Group, then class
[ -2.7  -2.9  -5.8  15.1 -11.6  -0.2  -2.3   4.0   0.9   5.9  21.1   0.1
  -5.0   5.7  -4.2  -2.2   8.2   1.8  -4.7   2.2   0.0   5.8   2.1  -6.2
   0.4   4.6   4.0 -10.4   0.3 -11.3  -5.4   4.8   1.9 -21.8 -22.9  -2.6
   0.7   4.4  -9.9  18.2  -2.7 -39.2  -5.5 -28.2  15.1  37.9   7.6   2.6
   6.5   4.9  -0.4   2.4   5.1   2.8   5.9   0.1  -0.6  -0.6  -4.6 -26.7
  -8.8  -6.5 -13.7   2.8 -12.2   2.5  -2.0   3.8  -9.9  -1.9  11.8   5.9
 -24.7   8.8  -4.1   1.8] : puga:B
[  3.4 -10.2  -5.8   9.3 -12.7   1.6  -3.5   1.8  -3.0  -2.2   8.0  -1.3
   2.5   8.2   5.9  -6.3  10.4   0.9   2.4  -2.7   0.6   6.5   4.7  -0.5
   7.6  10.7  -4.6 -10.4  -1.7  -1.9  -0.6   3.2   1.3 -25.3  -9.7  -7.5
   2.7   5.8  -7.1  12.2   5.0 -49.1  -9.8  11.0  17.4  24.2   4.2   2.6
  -0.3   6.9   8.8  -2.4 -15.8  -6.6   2.6   7.5  -5.0  -6.6  -3.5 -24.6
 -24.9  -0.3  -7.9   8.5  -9.0  -7.3  -6.1 -10.6  -6.6   1.5   7.5   7.2
  -6.4   6.2  -4.4   0.2] : puga:Z
[  5.3  -3.0  -9.2   1.4  -4.9   1.7  -1.7   5.1  -1.3   1.8   0.0   4.0
   0.8  -4.6  -7.5  -1.9   1.3   1.7   4.1   0.9   0.1  -3.5  -9.4  -0.2
  -0.2  -7.8  12.0   8.3   2.8   3.2  -5.7   9.0   1.5  15.8   3.6  -2.6
  10.9  -7.6 -12.8  22.6  -0.5  -2.2 -17.2  14.9   3.2  -5.0  -1.2  37.4
  -1.8   4.6  10.3 -10.1   6.4  -9.2   0.5  -2.7   9.3 -11.4   1.4  12.2
   4.4  -3.2  23.9 -24.1 -14.3  -3.3  -3.0  -5.8   8.8 -18.2 -12.8  -2.8
 -11.1  -2.7  -4.4  -4.7] : ful:U
[  7.1 -23.6  -1.7  -5.2 -11.4  -6.4   3.4   2.9  -3.2   5.0   1.6   0.1
   3.4  -2.2 -12.4   2.0   3.1   5.7   1.7  -3.9   1.9  -1.6  16.0   0.0
   6.1   0.8   6.6 -11.7 -10.0   8.9  -4.1   6.3   2.2   4.9   0.8 -18.0
   2.6  -6.1  -6.9  20.2   9.3 -18.9 -54.4  -2.6   8.7   0.4   9.5  22.7
  -8.8   7.4  10.7 -11.0   6.2  -2.4  -0.3   8.1  25.8  -8.0  -1.9  21.5
  -8.3   3.1  19.7 -11.7  -7.7  -3.6  -5.9 -23.9   8.8 -11.6 -10.9   3.3
  -7.9  -3.5  -3.0 -10.8] : ful:U
[  2.6   3.4  -1.3   8.9   0.1  -0.5   2.7  -0.1  -4.0   0.7   3.4  -1.8
  -4.7  -4.5 -11.2   1.6   2.5   5.2  -2.8   8.5   6.3   7.7   2.9  -4.9
  10.2   9.3  -7.8   0.1 -11.1   2.6  -4.9   1.4   2.7  -4.1   1.1  -3.8
  -2.5  -3.3   4.4  20.5   0.3   3.4 -12.8  -7.1   1.6  19.9  -3.0  29.6
  -4.9  -1.3   7.3  -2.5   0.6  16.2  -6.8  10.9  15.5  -8.5  -1.4  11.9
   5.3  -0.7   6.2 -20.6 -20.2  -9.7   5.7 -21.2   3.4  -1.4  -3.8  -2.1
  -8.5  -0.6  -1.5  -1.8] : ful:U
[  3.2   5.3  -8.7  -3.1  -2.2  -4.7  10.8  -2.0  -5.8  12.2   0.0  -2.6
   6.4   7.4  -1.4  -4.8   3.7  -1.0   2.8   0.9  -5.4   4.5   5.3  -3.4
   2.6  -0.3  -8.4  -7.4   0.0  -4.0  -5.1  -6.3   2.4  -1.1   5.7  -4.5
   6.6  10.4  -2.3  -5.4  -2.3 -33.2  18.5 -25.4  15.5   9.5   6.1  11.9
  -2.3   3.9   1.0  -7.2 -11.8 -11.3 -10.4  24.3 -19.8  -9.9 -10.8 -16.3
 -12.8  -0.8   2.9  -7.6 -11.1  -6.2  -1.4   6.4  -1.4  -9.8  10.1   9.7
  -4.3  -2.0  -5.9   3.9] : Bolop:Y
[  9.6  -7.1   2.0   4.5   0.6   1.7  -9.2  -3.0   0.0  -6.5   0.2   0.2
  -4.2  -6.0 -10.3   4.0  -0.3   8.8  -1.0  -0.8   2.8  -9.0   0.4  -0.3
   0.9  -5.9  23.0  -3.7  -8.0   7.7 -11.4   5.7   0.8   4.8  21.4   2.6
  17.1 -25.3 -12.9  22.1   3.0  -0.9 -42.2  43.6   5.1   6.3   9.7  43.1
 -10.2  -1.7  12.7 -10.6  17.1  -4.5  -0.2   0.1  34.6  -1.1   4.0  33.4
   8.4   4.3  27.5 -14.7 -10.2   8.9  -5.8 -27.2  14.0 -10.3 -19.4  -3.5
  -3.6  -7.2   0.3  -2.6] : ful:U
[  8.5  -2.0 -15.2   4.2  -6.8   2.5  -0.7   3.5  -0.6  10.3   5.3  -0.9
  -3.5  -0.2 -19.4   0.9   4.8  -3.4   0.8   2.3  -2.8   7.9   8.7  -7.8
   0.0  16.2   3.2   5.6  -0.8  -0.7  -6.7   7.2   0.6   0.8  -2.7  12.1
   5.5 -12.7  -4.2  43.7   6.5 -29.1   3.4 -12.2  11.6  26.3  -4.8  38.1
  -8.2   5.3  10.7  -5.6  -0.4  18.8  -1.6  21.7  -9.0 -18.3  -0.9   2.3
   0.3   5.8   1.9 -30.1 -24.2 -13.0  -5.8 -24.7   9.3 -17.6   1.7  -0.9
 -22.3  -2.0   4.8   1.0] : Bolop:R
[ -1.3  -3.5   8.3  16.4 -16.3   2.6  -6.0  11.5  -5.7   7.6  17.9  -0.4
 -14.0  -1.2   6.3  -0.8   3.8   0.0   0.5  -5.0   2.3  -0.1  12.2  -1.6
   9.5   0.1   8.9  -3.0  -5.3 -13.8  -7.1   0.9  -7.1 -60.3 -15.5 -10.6
   3.3  -6.3 -13.2  -4.7  -3.7 -15.6   9.6   7.4   5.5  -3.1 -12.7  -1.7
   1.0   2.8  -2.2   6.9  11.7 -41.7   2.0  -2.1  25.5   4.0  -0.6 -19.1
  -7.5  -9.1 -29.6  -1.2  -4.8 -12.0   2.2  23.2  -7.6  -2.9  18.9  10.6
 -31.2   4.0  -6.3  -0.5] : puga:Z
[  5.0   4.4   4.4  10.1 -14.3   5.1   1.3  -0.1 -11.2  -8.7   3.1  -3.8
   3.1  -2.8   5.9   1.9  -3.4  -5.7   4.7  -2.7   0.7   2.7  -3.7  -5.1
  -1.6   0.8 -15.0   1.0  -1.7  -1.9  -0.4   0.5  -2.8 -31.0 -17.5   2.1
   2.5  -6.3 -26.7  19.1   7.7 -46.7   5.3  -3.1  -8.7  12.4 -10.5  -1.7
   2.6   6.5   5.2   4.1 -16.0   4.5  -4.9  -0.9  24.2 -14.4  -1.4 -29.1
 -19.3  -6.6 -14.4   4.5  -4.3  -2.3   4.2  -6.4   1.6  11.3  15.7   4.2
 -14.2  -2.3  -5.8  -1.3] : puga:Z
[  9.0  -2.2   1.6   3.5 -15.2  -4.0  -9.4   7.7  -2.3   0.7  -7.4  -0.7
  -2.1  -1.0  -2.4   4.1   2.7   2.4   2.4  -7.9   0.8   3.3   0.1  -0.6
  19.2   2.5  12.2  -8.2 -11.6  -6.5  -0.5   0.7   0.4 -10.3   3.2   4.8
   7.6 -17.7 -16.5  23.9   8.7 -17.3 -39.4  18.8  -4.5 -12.0   3.3   6.6
   1.1   5.9   7.9 -13.3   3.8  -3.1   1.2   5.8  46.8  -4.9   2.2   4.3
 -11.8   3.4  21.5 -11.9  -4.3   7.4  -5.9 -12.6  13.8  -2.3   2.1   1.3
 -16.8  -8.0  -3.4  -6.2] : ful:Q
[ -1.6  -1.6  -3.6  10.6  -4.4  -5.9   6.2  -8.9   1.2  -2.2  15.1  -0.3
  12.7   6.1   9.6  -4.5   1.0  -0.8  -2.3   1.9   5.5  13.1  -8.9  -1.7
   2.7   0.8 -27.0 -17.6  -6.1  -5.1   2.3   2.6   5.4   4.8  -9.0   4.8
   2.9  -4.0  -1.2   1.3  10.4 -26.6  -8.8 -16.3   9.0  30.1   9.0 -17.0
  -0.3   1.2   1.0  19.7 -23.4  13.0   2.4  20.8   2.5  -2.0  -6.1 -30.0
 -24.4   6.0  15.2  10.0  -5.8  -7.3  -4.9  -8.2  -9.2  16.9  11.8   8.6
  -1.0  -0.2   0.1   0.6] : puga:B
[  5.7   2.1  -8.5   6.1  -1.1   0.6   0.0   6.2  -7.0  16.4 -13.5   3.3
 -10.3   5.4 -16.6  -6.4   3.4  -8.1  -7.2   6.7 -10.5   2.0   3.4  -6.8
  -9.2  13.6   3.3 -13.3  -7.4  -0.5  -7.1   3.7   0.6   6.4  12.6  -4.5
  -1.5  12.2   8.9  20.5   5.2 -35.8  16.5 -40.0  30.7  28.8   2.7  56.6
  -3.1  -4.0   2.4  -6.7  -2.0  12.9  -0.5  31.3 -15.3 -12.1 -14.8   7.7
   0.5   5.4  -5.8 -18.9 -22.5  -2.5  -2.3 -12.6   2.2 -34.1   6.4   3.7
 -17.5  -7.6  -0.5  -1.7] : Bolop:T
[  8.0  -1.3 -20.8  -4.3   1.8  -9.6   5.6  -4.7  -0.6  18.2  -8.2  -0.5
  14.2  11.6  -8.1  -7.7   2.3  -2.5  -6.7  14.6  -3.6  23.1   3.7 -13.7
  -4.4   8.3 -14.9 -18.9  -2.2  -2.2  -0.5   4.6  -6.1  26.4   2.1  -3.5
  -3.1   8.2  15.4  15.8  16.0 -47.2 -22.1 -60.8  28.8  28.0  14.2  27.0
  -9.5   1.7   2.9  -3.8 -36.1  40.4   0.1  39.8 -38.1 -12.5  -8.1 -16.3
 -21.4  12.4  12.8  -2.9 -14.6  -5.6  -7.3 -23.5  -2.1  -9.0  12.5   9.1
   7.5   3.6  -6.2   0.9] : Bolop:Y
[  3.2   9.6 -10.1  10.8  -1.0   0.5  -4.9  11.8  -2.6   6.7   0.1  -1.6
 -11.2   4.5  -7.6  -0.4  11.9  -0.9   0.0  -9.0  -4.6   3.9   2.5  -9.2
   7.3  17.7   5.3  -4.1   3.2  -1.1 -13.7   8.5  -2.9 -28.2   1.4  -1.7
  -0.9  -0.1   0.7  18.5   2.8 -13.5  57.4   4.7  17.3  33.2 -16.1  41.7
  -0.7   2.4   7.3   1.8   5.0  -7.7   1.5  23.4  -5.0  -6.4  -3.5   1.3
  -0.5  -1.1 -26.5 -10.9 -28.2 -14.1  -4.7  -3.8   1.2 -27.4   8.0   4.3
 -22.3   0.0  -0.5   1.1] : Bolop:R
[  6.4  -0.1   1.4  13.4  -9.2   1.8  -6.1   3.6  -0.6   4.4  -7.2  -4.9
  -4.1  -3.0 -10.8   1.7  19.0  60.8   2.8  -5.5  -3.6   4.8   5.2  -1.6
  -7.9  -1.7  14.3  -7.2 -17.6   2.9  -5.1  -2.3  -1.4  -8.7  -6.1  -3.3
   8.4  -6.7  -7.0  18.6  -2.4 -20.4 -36.3  17.9  -0.1  -6.9   1.8  21.1
  -1.4   1.3   0.4  -6.6  -3.4   8.2  -3.0   8.2  14.7   0.1   4.0   6.0
  -3.0  -1.4   8.9 -12.2  -6.1  -1.0   1.3 -12.9   3.7 -15.7  -5.3  -4.3
 -13.1  -3.8   4.5   0.9] : ful:Q
[  4.5 -28.6  -2.2   0.7 -12.2  -5.0  -6.8  10.5   6.9   0.7   4.6  -1.9
  -0.6  -2.8 -16.4 -33.8  -2.9   7.3  -4.5  -0.2   3.2  -7.8   6.6  -3.1
   1.8   0.6  34.2 -22.2  -7.9  -1.7 -17.2   8.8  -2.9  13.8   3.7 -11.2
   9.4  -3.4  -5.8  21.4   4.8 -17.7 -60.8   3.0  28.9   7.2   1.6  33.3
 -10.5   6.5   9.6  -8.7  19.9   4.6   0.9   3.7  26.7  -0.6  -6.1  18.2
  -0.7  -0.3  39.3  -6.1 -10.4   4.3 -13.4  28.6   0.8  -3.2 -13.0   3.0
 -13.1 -11.1  -7.7  -6.8] : ful:V
[  5.1   8.0   6.9  12.1  -9.7  -3.6 -10.4   6.9   0.3  -8.7   0.7  -5.0
  -4.1  -3.8  -3.6   5.7   7.4   3.3  -2.6  -6.7   4.9   8.9   5.2  -6.4
   1.4  14.7  19.2 -23.0 -19.3   2.6  -8.7   4.0   0.5 -33.2  -2.5 -15.9
   8.3 -17.9 -17.4  25.1  -5.6   7.1 -47.6  53.6 -11.8 -10.2  -8.0  20.9
   0.0   0.1   9.0 -10.2   6.0  -0.8  -2.4  -3.6  46.0   6.4   8.6  17.5
   4.5  -1.9   7.5 -18.4 -19.9  -5.9   3.5  -7.0   6.4 -19.9   0.1  -4.6
  -7.6  -4.9   1.1   1.2] : ful:Q
[ -3.4  -4.9  -0.7  11.1  -4.0   6.1  -5.8  -1.2  13.5   5.7  12.0   5.5
   8.7  -3.4  -2.3   3.5   1.2  -2.0   2.3  -8.7  -4.3   2.3   1.8   0.2
   1.3  11.0   5.3 -16.2   2.7  -4.6   1.0   1.9   1.9  -7.1 -14.9  -3.7
  -3.7   4.4 -17.5  13.9   0.8 -21.7  -5.1  17.4   4.7  34.2  11.7 -13.7
  10.9  -1.3  -2.5   4.1  -0.4  11.4   5.5  -9.2  18.3  -3.5   0.0 -21.4
 -12.4   2.2 -10.4   7.2  -4.7   3.5  -2.1  -5.5  -7.5   7.9   9.2   8.1
 -15.8  -2.0   0.4   0.6] : puga:N
[  3.5 -13.0   1.6   8.2  -7.5   1.2 -19.2  14.1  -5.8  -5.8  -1.7  -0.1
 -11.1   5.2  -3.3  -8.9   3.6  10.3  -7.4  -9.4   1.7   2.0   5.0  -4.7
  -3.3   9.1  20.3 -33.6  -9.5  -5.8 -11.4  13.9  -5.6 -39.7  11.2   5.7
   5.4   2.5 -17.4   4.6   3.3 -11.1  -1.1  41.8  30.9  11.4 -12.4  32.9
   0.8 -10.6   8.4   2.0   2.8 -24.1  -9.6   7.1  -6.4  13.5   2.5  13.1
   7.2  -4.5 -18.8   1.5 -19.9 -18.2  -0.8   0.8  -5.4 -17.2   5.1   1.4
 -14.9  -5.9  -4.1   5.0] : Bolop:Y
[  7.0 -10.4  -8.2  -4.8 -14.0  -3.0   1.9   3.6   2.4  -1.6  10.3   3.7
 -18.7   7.9  -6.8  -1.5   6.3  -7.6   2.1   3.2   1.7   2.6   4.3  -1.5
  -8.0   2.1   4.5  -0.2   1.1  -4.5  -2.7   2.0   0.6 -12.6 -27.4  -4.0
  -0.8   1.0  -8.6  11.4   0.0 -34.8 -22.9 -23.5   3.9  -1.5  -0.3 -11.8
  -1.2   3.8   4.0   1.3  -9.1  -5.0   6.1  -7.0  -8.3  -9.4  -2.1 -20.7
 -14.2   2.8   0.2   3.9   0.8   2.6   0.2  -1.5  -9.1   3.1  11.1   5.1
 -19.9   7.3  -6.0   5.1] : puga:B
[  5.1  -3.9   1.7   5.4  -9.2  13.1  -5.6   4.6   4.2  -1.3   4.5   2.2
   2.4  -3.1  -7.1   5.9   1.2   6.1   2.8  -1.6   2.0  -1.0   2.9   1.0
   8.9   6.3  12.4 -16.6  -7.1   5.1  -6.4   4.9   0.6   1.1  -4.2  -1.9
  -7.6 -12.1  -9.5  27.3   7.2 -15.4 -54.1  22.3   1.3  11.7  -0.7  14.8
  -0.1   6.3  11.7  -5.0   5.6 -11.5   2.3  -7.7  20.8  -5.5   2.3   5.1
  -5.6   2.1  23.3  -7.0 -10.5   5.1  -4.9 -19.1   2.1   0.4  -8.4  -0.3
 -10.7  -5.9  -4.0  -0.9] : ful:Q
[ 15.7  -7.2  -9.4  -4.0   5.1  -5.4  -3.5   7.8  -2.2  14.2  -0.9  -1.3
  -1.6  12.2  -5.7 -11.8   5.1  -0.8   0.6   0.9  -4.4   8.0   6.3  -4.8
  -2.7  16.2   0.9 -17.4  -9.4  -5.2  -5.2   5.6   3.1   7.5   7.1  -0.7
   4.8  11.2   4.6  16.5  13.8 -20.2  31.9 -23.5  24.4  40.8  -0.8  28.0
  10.3  -7.2   9.3   4.4  -9.5  10.4   3.5  24.2 -29.2 -12.3  -2.4  -8.7
  -3.3  -4.4  -7.9  -5.4 -25.4  -8.3 -10.7 -14.6  -3.6  -1.2   4.8   2.2
 -17.8  -5.7   0.7   2.0] : Bolop:Y
[  3.1 -15.7  -4.4   6.6 -10.2 -14.6   7.3   2.4  -2.9   7.1  13.8  -1.0
   0.9   4.5  -9.3  -5.0   4.6  -4.5  -5.1  -8.9  -8.1   5.6   0.5  -8.5
  -7.2  -5.4   4.1 -21.0  -3.0  -5.7   2.1   7.5  -0.1  19.7  -4.5   4.6
   5.8   9.1  -8.5  13.0   3.8 -35.2 -25.5 -60.8  19.3  20.3  10.3  18.8
  -2.6   1.9   5.2   0.1 -10.4   6.5   1.9   7.2 -13.4  -9.4  -7.5 -19.5
  -6.7  -3.3  13.6  -6.9 -10.3  -4.6  -6.7  -9.3  -8.9   0.1   6.9  -8.5
 -31.9   1.9  -2.9  -1.2] : puga:B
[ -0.3  -7.1  -7.5  -1.4  -7.9   4.6   0.0   4.3  -6.0  12.8  13.6  -1.3
  -2.2   6.2   2.7  -9.6   7.2  -3.0   4.2   1.9   9.5  -0.8  10.8   3.0
   4.1   9.8   0.2   8.2  13.0  -8.8   1.5   8.2 -10.9 -28.4 -13.5 -19.2
  -4.8   3.7  -8.1  -2.3   0.5 -32.0  30.8  -8.3  11.5   8.6 -19.3 -12.7
   1.7   9.0   1.3   7.7  -5.9 -19.8  -1.9   5.0 -21.5  -9.0  -1.2 -22.0
  -7.5  -4.5 -29.2   8.6  -6.2 -17.9   4.1  12.6  -1.9 -12.0  15.5   6.9
 -10.9   6.8  -3.4  12.9] : puga:Z
[ -2.9   6.6  -4.7   9.1 -12.3   3.3 -16.3   5.1  -2.0   6.2  23.2   0.6
  -1.8   8.9  14.6   1.1   9.5  -4.1  -3.7  -0.5   5.8  10.6   9.6  -0.3
  11.7  15.4  -7.2   8.7   1.2 -10.1   0.1   4.7   2.0 -43.2 -22.4  -7.5
   2.0   0.6 -16.9   1.8   7.5 -35.2  10.3   3.1   9.5  17.0 -12.4  -5.7
   1.6   8.4  -4.0   0.9  -5.9 -24.2   7.3  -6.5   2.5   1.5  -3.3 -43.1
 -11.7  -2.8 -20.0  13.5 -10.0  -4.4  -0.3  10.0 -10.8   8.6  11.2  13.4
  -4.9  10.1  -3.6  -1.4] : puga:Z
